Below is a small trained network, with its code and all its weights. Each question gives an input and a target symbol and asks what happens when units are switched off, that is, made to give their printed mean instead of their output.

import numpy as np


def w(rows, s, z=0):
    codes = np.array(rows[::2]) - 128.0
    scale = np.full(codes.shape[1], s)
    scale[-1] = z or s
    return codes * scale


def f(y):
    return y / 2 * (1 + np.tanh(0.7978845608 * (y + 0.044715 * y**3)))


def softmax(a):
    e = np.exp(a - a.max(-1, keepdims=True))
    return e / e.sum(-1, keepdims=True)


def log_softmax(a):
    a = a - a.max(-1, keepdims=True)
    return a - np.log(np.exp(a).sum(-1, keepdims=True))


def net(x, mask):
    ids = ['γεηλστψω'.index(c) for c in x.split()]
    T = len(ids)
    res = E[ids] + P[:T]
    u = 0
    for l in range(3):
        r = res
        for j in range(2):
            rows = slice(2 * j, 2 * j + 2)
            q, k, v = (r @ M[l][rows].T for M in (Q, K, V))
            z = softmax(np.where(np.tri(T) > 0, q @ k.T / 2**0.5, -1e9)) @ v
            o = O[l][rows]
            res = res + np.where(mask[u + j], z, o[:, -1]) @ o[:, :-1]
        u += 2
        y = f(res @ A[l][:, :-1].T + A[l][:, -1])
        res = res + np.where(mask[u : u + 8], y, B[l][:, -1]) @ B[l][:, :-1]
        u += 8
    return log_softmax(res[-1] @ U[:, :-1].T + U[:, -1])


Q, K, V, O, A, B = {}, {}, {}, {}, {}, {}
E = w([
[110,142,139],'γ',
[183,78,196],'ε',
[113,99,147],'η',
[107,38,156],'λ',
[61,104,118],'σ',
[131,117,153],'τ',
[72,246,104],'ψ',
[222,207,193],'ω',
],0.012)
P = w([
[88,104,197],'0',
[172,78,76],'1',
[181,91,144],'2',
[2,152,132],'3',
[195,122,78],'4',
[203,132,150],'5',
[107,160,191],'6',
[168,171,56],'7',
[225,179,149],'8',
[131,194,201],'9',
],0.012)
Q[0] = w([
[87,74,48],'L0H0',
[120,226,38],'L0H0',
[89,66,147],'L0H1',
[221,56,8],'L0H1',
],0.012)
K[0] = w([
[111,92,8],'L0H0',
[112,242,87],'L0H0',
[191,111,86],'L0H1',
[67,10,165],'L0H1',
],0.012)
V[0] = w([
[143,98,187],'L0H0',
[133,116,150],'L0H0',
[132,252,102],'L0H1',
[210,150,157],'L0H1',
],0.013)
O[0] = w([
[55,209,72,253],'L0H0',
[105,155,109,174],'L0H0',
[153,7,181,137],'L0H1',
[226,177,186,170],'L0H1',
],0.011,0.0027)
A[0] = w([
[70,119,122,49],'L0N0',
[142,189,163,199],'L0N1',
[101,154,230,254],'L0N2',
[185,170,64,159],'L0N3',
[40,174,242,62],'L0N4',
[21,83,194,93],'L0N5',
[165,148,128,76],'L0N6',
[155,93,2,177],'L0N7',
],0.0089,0.0034)
B[0] = w([
[97,160,49,130],'L0N0',
[72,50,131,222],'L0N1',
[43,117,100,253],'L0N2',
[172,7,185,206],'L0N3',
[145,154,181,202],'L0N4',
[188,197,192,185],'L0N5',
[142,143,104,133],'L0N6',
[213,156,176,175],'L0N7',
],0.012,0.0061)
Q[1] = w([
[140,2,100],'L1H0',
[98,144,130],'L1H0',
[83,158,113],'L1H1',
[186,42,154],'L1H1',
],0.0062)
K[1] = w([
[228,89,100],'L1H0',
[118,101,181],'L1H0',
[227,143,94],'L1H1',
[29,179,254],'L1H1',
],0.0028)
V[1] = w([
[187,178,130],'L1H0',
[226,55,1],'L1H0',
[72,182,227],'L1H1',
[148,108,92],'L1H1',
],0.008)
O[1] = w([
[119,118,103,114],'L1H0',
[81,255,117,14],'L1H0',
[145,127,30,249],'L1H1',
[123,128,161,84],'L1H1',
],0.0094,0.011)
A[1] = w([
[189,196,120,156],'L1N0',
[83,117,1,165],'L1N1',
[189,172,7,66],'L1N2',
[132,80,88,61],'L1N3',
[139,114,114,57],'L1N4',
[138,160,166,97],'L1N5',
[37,174,5,4],'L1N6',
[33,163,162,65],'L1N7',
],0.0096,0.0034)
B[1] = w([
[155,41,125,130],'L1N0',
[201,51,104,253],'L1N1',
[100,234,172,238],'L1N2',
[83,174,136,216],'L1N3',
[108,149,146,138],'L1N4',
[110,111,114,109],'L1N5',
[5,171,112,128],'L1N6',
[189,173,126,126],'L1N7',
],0.015,0.0064)
Q[2] = w([
[158,198,251],'L2H0',
[192,9,127],'L2H0',
[128,41,41],'L2H1',
[188,153,199],'L2H1',
],0.016)
K[2] = w([
[227,87,255],'L2H0',
[138,184,22],'L2H0',
[77,10,75],'L2H1',
[131,144,184],'L2H1',
],0.015)
V[2] = w([
[14,99,81],'L2H0',
[191,43,16],'L2H0',
[199,209,254],'L2H1',
[148,184,25],'L2H1',
],0.0086)
O[2] = w([
[221,81,215,71],'L2H0',
[213,254,30,250],'L2H0',
[142,141,13,22],'L2H1',
[189,242,169,108],'L2H1',
],0.007,0.012)
A[2] = w([
[148,2,171,191],'L2N0',
[50,116,173,128],'L2N1',
[66,175,168,7],'L2N2',
[106,194,15,127],'L2N3',
[115,77,37,34],'L2N4',
[64,82,199,239],'L2N5',
[78,139,120,91],'L2N6',
[121,221,95,1],'L2N7',
],0.0095,0.0051)
B[2] = w([
[71,102,139,241],'L2N0',
[76,70,251,158],'L2N1',
[169,50,101,125],'L2N2',
[172,115,183,251],'L2N3',
[212,94,59,170],'L2N4',
[141,247,89,203],'L2N5',
[16,92,247,131],'L2N6',
[32,115,98,186],'L2N7',
],0.02,0.012)
U = w([
[130,254,83,253],'γ',
[198,159,171,140],'ε',
[171,71,159,154],'η',
[143,121,228,42],'λ',
[61,113,58,134],'σ',
[160,15,255,23],'τ',
[58,150,156,78],'ψ',
[130,48,215,194],'ω',
],0.008,0.0058)

Each question gives the input, a string of symbols that net reads in full, and the target symbol t.
The units are the heads (2 rows each of Q, K, V and O) and the neurons (one row each of A and B). Each row of codes is followed by its name. A weight is (code - 128) times the scale printed after its matrix; where a second scale follows, it is the last column's (O, A, B and U).
mask holds one flag per unit, layer by layer, with each layer's heads first. A switched-off unit (its flag False) gives its mean, the last column of its rows in O or B, instead of its output. The means were averaged over made-up inputs and are rounded, as every weight is.
A unit's drop is (log p(t) with every unit on - log p(t) with that unit switched off) / (log p(t) with every unit on - log p(t) with every unit switched off).
The circuit of an input: a set's keep is (log p(t) with only the set's units on - log p(t) with every unit switched off) / (log p(t) with every unit on - log p(t) with every unit switched off). Starting from the 12 units with the biggest drops (on a tie, the unit counted first), units are removed one at a time, each time the one whose removal leaves the highest keep (on an exact tie, the one counted first), for as long as the keep stays at least 0.8.
units of the circuit, in order: the units of the circuit, biggest drop first
most important unit: the unit with the biggest drop
k most important neurons: the k neurons with the biggest drops, biggest first
k most important neurons of layer l: the k neurons of layer l with the biggest drops, biggest first
which heads matter: for each layer, one digit per head in row order, 1 if its drop is at least 0.15 and else 0, layers parted by /
input τ τ η ψ ω ψ, target ε: 3 most important neurons of layer 1 : [L1N1 L1N6 L1N2]
input τ ψ ψ ψ τ σ, target ε: 3 most important neurons : [L0N3 L1N1 L0N0]
input ω σ ω, target σ: 2 most important neurons of layer 0 : [L0N1 L0N4]
input γ ω τ τ ψ η, target γ: most important unit : L1H0
input ε η τ, target ψ: 2 most important neurons : [L0N3 L0N4]
input ω γ γ, target σ: units of the circuit, in order : [L1N2 L2N3]
input ω ω ψ ε γ ψ η τ ε, target σ: units of the circuit, in order : [L1N2 L2H1 L0N4 L2N3]
input ψ η λ ε λ τ σ ε ω η, target ψ: which heads matter : 01 / 00 / 00
input γ λ ε, target γ: 3 most important neurons : [L0N4 L0N5 L0N7]
input τ τ γ τ τ σ ε ψ λ, target ε: 3 most important neurons of layer 0 : [L0N3 L0N0 L0N4]
input ω σ γ ψ τ λ ω γ σ, target σ: 2 most important neurons : [L1N2 L0N2]
input λ ψ ω γ γ ψ, target λ: 2 most important neurons of layer 1 : [L1N1 L1N6]
input ψ ω λ, target η: which heads matter : 11 / 11 / 11
input ψ γ τ γ σ ω σ γ τ, target η: 4 most important neurons of layer 1 : [L1N1 L1N2 L1N0 L1N6]
input τ ω τ σ ω ε λ σ, target ε: which heads matter : 00 / 01 / 01
input τ ψ γ ω ψ σ τ, target σ: units of the circuit, in order : [L0N5 L2H1 L0H1 L2N3]
input ε τ ψ λ ψ γ ε ε ε ψ, target σ: units of the circuit, in order : [L0N5 L0H1 L2H1 L2N3]
input ε ψ ψ ψ ψ ω γ σ τ, target ψ: 3 most important neurons : [L0N4 L0N3 L1N2]
input ε ε γ σ ω σ, target ψ: most important neuron : [L0N3]
input γ η ε, target γ: most important unit : L1H0
input γ ω ψ τ λ, target γ: 2 most important neurons : [L2N7 L0N1]
input τ ψ ψ η ε ψ ψ, target σ: units of the circuit, in order : [L0N5 L2H1 L0H1 L2N3]
input ω σ σ ε τ, target γ: 3 most important neurons : [L1N2 L0N7 L0N1]
input γ γ σ γ σ ψ η ψ η γ, target σ: which heads matter : 01 / 00 / 01
input τ λ ε ψ λ τ, target ε: 2 most important neurons : [L0N0 L1N6]
input γ ψ λ ω η λ ε λ λ, target γ: which heads matter : 01 / 11 / 01
input τ σ ε τ η, target γ: units of the circuit, in order : [L0H1]
input τ σ ψ ψ ε τ ψ ε ε, target ε: 4 most important neurons of layer 0 : [L0N3 L0N0 L0N4 L0N7]
